[102 146 138 112 179] -> rekos
[ 93 176 145 105  99] -> kaloz
[141  88 140 176 109] -> nepe
[168  80 119 160 121] -> Vego
[149  81 130 170 115] -> safez
[ 99 144 140 117 160] -> Rer
[ 89 146 142  96 108] -> Gez
[175  79 106  99 146] -> Rila
[149 138  79 100 124] -> befe
[150 149 147 116 164] -> Golo
both rekos Rila:  | [146]
both kaloz Rila:  | [99]
both Rila rekos:  | [146]
both Golo befe:  | [149]

[128 111 125 128 128 128 128 128 128 127]  Lireb
[147 126 130 134 111 129 133 130 128  96]  nofo
[147 126 138 110 127 129 126 132 129 110]  mit
[145 126 127 134 113 128 130 129 129 111]  matas
both Lireb mit:  | [127]
both mit Lireb:  | [127]
asked: [147 126 130 134 111 129 133 130 128  96] | nofo
asked: [128 111 125 128 128 128 128 128 128 127] | Lireb

[101  91 109 123 124 157 117  89 151 114] : sema
[108 118 119 102 111 130 118 109 119 118] : bikek
[108 118 119 101 111 119 152 109 119 102] : Kive
asked: [108 118 119 102 111 130 118 109 119 118] | bikek
asked: [101  91 109 123 124 157 117  89 151 114] | sema
asked: [108 118 119 101 111 119 152 109 119 102] | Kive
both bikek sema:  | [109]

[176 114 180 148 170 147 141 173 101 161 123 142 107] -> Nuli
[102 139 156 111 105 114 120 104 146 111 131 112 126] -> Gazo
[125 141 114 106 124 117 130 126 154 125 137 127 141] -> pipab
[166 135 147 106 157 125 137 166 121 157 125 145 131] -> kizil
[157 160 124 138 141 132 140 106 143 106 138 127 126] -> gemem
both Nuli gemem:  | [141]
both Nuli Gazo:  | [114]
both kizil Gazo:  | [131]
both gemem Nuli:  | [141]
both Gazo kizil:  | [131]
asked: [176 114 180 148 170 147 141 173 101 161 123 142 107] | Nuli

[146 128 135 125 138 156 161 154  91 141 125 137 147 150  96 137] = Bobib
[157 126 107 135  99 137 138 152 119 163 137 107 133 150 131 112] = Nen
[131 101 123 179 129 162 143 136 115 117 100 111 168 131 133  79] = relas
[178 150 126  94 125 109 179 141 125 140 150 142 102 127 120 163] = lusi
[127 145 141 125 144 125 150 126 126 132 145 142 129 128  96 157] = leb
[153 135 123 138 120 153 160 140  90 152 134 123 145 153  99 129] = sapuf
both lusi relas:  | [179]
both relas lusi:  | [179]
asked: [153 135 123 138 120 153 160 140  90 152 134 123 145 153  99 129] | sapuf
asked: [127 145 141 125 144 125 150 126 126 132 145 142 129 128  96 157] | leb
asked: [131 101 123 179 129 162 143 136 115 117 100 111 168 131 133  79] | relas
both relas leb:  | [129]

[129 132 106 123] : mamov
[100 145 108 115] : Zuri
[118 107 116 132] : bik
[137 147 115 127] : zef
[149 145 108 115] : kedok
[116 138 112 133] : razo
[168 103 148 115] : redu
both redu zef:  | [115]
both zef redu:  | [115]

[123 115 152 109 128 155] : Tob
[156 139 168 109 116 167] : folap
[144 139 139 167 102 116] : kapof
both Tob folap:  | [109]
both folap Tob:  | [109]
asked: [144 139 139 167 102 116] | kapof
asked: [156 139 168 109 116 167] | folap

[147 161 162 142] -> vut
[161 161 162 132] -> besas
[149 161 162 163] -> zoper
[147 161 147 140] -> Zib
[162 163 146 123] -> nonaz
[162 162 146 135] -> Tol
[135 163 146 129] -> mur
both Tol zoper:  | [162]
both Zib besas:  | [161]
both besas Tol:  | [162]
asked: [162 162 146 135] | Tol
both vut Tol:  | [162]
both zoper Tol:  | [162]

[119 130 127 146 141 153 110 130  91 124 154 120 113 103 111 111 120 142
 124 110 124 132 152 133 115 124 117 149 126 119 124 110  87 124 131 115
 110 148 118 110 107 128 140 118 132 125 126 130 138 137 135 118 123 121] = Fak
[103 119 117  75 155 116 120 145 131 122 106 150 147 137 145 123 106 119
 121  99 131 167 120 154 153 134 134 113 115 138 160 108 111 122 113 167
 118 115 157  94 147 123 123 115 145 124 118 107 124 129 120 142 132 142] = Mel
[ 93 135 165 165 163 138  99 121 124 136 102 150 133 153 109 133 102 125
 148 130 154 143 144 136 117 115 137 129 121 110 121 153 154 108 140 114
 132 125 137 134 133 143  93 159 149 132 127 154 130 127 142 135 114 121] = dofin
asked: [119 130 127 146 141 153 110 130  91 124 154 120 113 103 111 111 120 142
 124 110 124 132 152 133 115 124 117 149 126 119 124 110  87 124 131 115
 110 148 118 110 107 128 140 118 132 125 126 130 138 137 135 118 123 121] | Fak
asked: [ 93 135 165 165 163 138  99 121 124 136 102 150 133 153 109 133 102 125
 148 130 154 143 144 136 117 115 137 129 121 110 121 153 154 108 140 114
 132 125 137 134 133 143  93 159 149 132 127 154 130 127 142 135 114 121] | dofin

[146 156 119 119 137] = bib
[123 123 102 156 139] = mupon
[125 104 119 118 132] = Pul
[141 140 156 100 115] = dek
[125  93 115 126 138] = Nuge
[149 150 152 100 119] = nodi
[157 149 138 101 138] = rur
[150 152 128 115 140] = mulod
[ 91 132 125 140  95] = Fevip
[139 165 117 123 142] = duto
both Fevip mulod:  | [140]
both bib nodi:  | [119]

[151  92 129 103 145 141] : Zatu
[103 143 147 147  97 115] : sig
[127 148 128 125 117 138] : keta
[106  95 136 155 151  98] : Begep
[170 111 107  89 165 143] : famuf
[151 116 108 107 149 133] : derar
[ 90 144 107 165 106 113] : vive
[147 112 112 108 146 128] : vabo
[ 93 146 117 159  95 114] : met
[106 107 146 148 125 102] : Sufek
[107  91 129 152 139  91] : vunut
both vabo keta:  | [128]
both derar Begep:  | [151]
both keta met:  | [117]
both derar vive:  | [107]
both Sufek vabo:  | [146]
both vunut derar:  | [107]

[127  94 100 154 115 124 136 101 103 166] -> gupok
[129 106 170 145 169  90 105  87 101 102] -> soka
[138 137 135 112 163 160 137 106 116 101] -> botek
[159 147 149 145 170 153 103 136  94 141] -> romob
[101  93 165 158 115 126 135 158  97 171] -> doli
[106 169  86 139  96 142 163 131 135 151] -> Kotiv
[109  93 164 121  92  92 156 125  88 126] -> kufi
[148 132 154 141 138 105 139 100 147 112] -> fom
[169 109 168 103 160 153 160 157 125 130] -> fuba
[117 137  92 157 107 113 136 165 152 152] -> tafin
[123  90  92 167 128 151 100 115 170 105] -> Ropun
both Kotiv doli:  | [135]
both gupok fuba:  | [103]

[150 112 105 104 152 128 141 137] = sapu
[106 164 139 111  87  90 140  91] = kedav
[154 120  91 103 144 141 108 158] = febo
[106 164 151 145  87 140 174 110] = fipun
[148 112 105 104 140 128 111 137] = taves
both febo sapu:  | [141]
both febo kedav:  | [91]
asked: [150 112 105 104 152 128 141 137] | sapu
both fipun taves:  | [140]

[115 134 153 152 115 110 143 104] : Zofom
[103 124 142 165 102 104 151 152] : zeva
[143 109 112  86 152 139 107 135] : Kena
[146 146 124 115 141 147 105 104] : verum
[125 154 144 155 116 127 157 111] : meke
both Kena zeva:  | [152]
asked: [115 134 153 152 115 110 143 104] | Zofom

[131 113 150 143 132 123 135 128 133 110 113 142 118 134 149 126 115 133
 133 131]  nezit
[131 104 114 142 151 114 143 118 119 108 129 120 121 134 161 121 132 133
 149 141]  Biv
[144 118 122 139 137 122 124 136 113 137 122 130 143 105 100 135 122 132
 128 106]  gog
[113 145 133 130  93 122 132 120 117 122 121 114 113 112 124 137 111 135
  77 136]  Reter
[108 111 157 122 169 138 138 118 134 127 132 132 137 116 119 107 122 137
 151 127]  vusu
[135 138 145 141 111 125 139 133 129 128 114 127 123 116 132 141 140 146
 114 124]  Bitik
[128 106 132 134 140 136 131 113 114 137 151 114 141 138 121 138 103 120
 158 134]  vos
asked: [135 138 145 141 111 125 139 133 129 128 114 127 123 116 132 141 140 146
 114 124] | Bitik
asked: [131 104 114 142 151 114 143 118 119 108 129 120 121 134 161 121 132 133
 149 141] | Biv

[120 145 131 123 116 132 142 133 128 111 128 106 124 157 123 147 115 121
 113 151 116 114 130 112  98 107 165 133 129  87 134 139  95  96 136 108
 138  91 118 123 134 142 154 120 130 104 147 141 125 116 109 134 123 108
 144] = fanu
[125 138 134 108 124 136 146 124 141 115 114 110 111 147 101 150 110 132
  99 152 124 100 130 137  94 134 156 130 128 110 136 135 116  86 136 109
 137  93 120 119 132 147 154 118 131 104 146 141 126 117 105 131 123 116
 145] = veva
[137 141 126 118 116 132 144 131 123 105 132 103 126 157 128 150 119 127
 115 146 116 119 136 135  97 114 171 133 128  83 134 140  99 106 128 116
 140 110 121 105 114 124 150 123 135  87 157 107 135 111 113 152 129 119
 138] = Metis
[120 145 131 123 116 132 142 133 128 111 128 106 124 157 123 147 115 121
 113 151 116 114 130 127  98 117 165 133 129  87 134 139  95 104 134 112
 144  97 108 102 111 124 153 121 131  93 159 104 133 110 112 149 129 118
 139] = gif
[120 145 131 123 116 132 142 133 128 109 128 106 124 157 123 147 115 106
 113 151 116 114 130 127  98 117 165 133 129  87 134 139  95 104 134 112
 144  97 122 108 111 124 153 111 131  93 159 104 133 110 112 149 129 118
 139] = Puzu
asked: [137 141 126 118 116 132 144 131 123 105 132 103 126 157 128 150 119 127
 115 146 116 119 136 135  97 114 171 133 128  83 134 140  99 106 128 116
 140 110 121 105 114 124 150 123 135  87 157 107 135 111 113 152 129 119
 138] | Metis
asked: [120 145 131 123 116 132 142 133 128 111 128 106 124 157 123 147 115 121
 113 151 116 114 130 127  98 117 165 133 129  87 134 139  95 104 134 112
 144  97 108 102 111 124 153 121 131  93 159 104 133 110 112 149 129 118
 139] | gif
asked: [125 138 134 108 124 136 146 124 141 115 114 110 111 147 101 150 110 132
  99 152 124 100 130 137  94 134 156 130 128 110 136 135 116  86 136 109
 137  93 120 119 132 147 154 118 131 104 146 141 126 117 105 131 123 116
 145] | veva

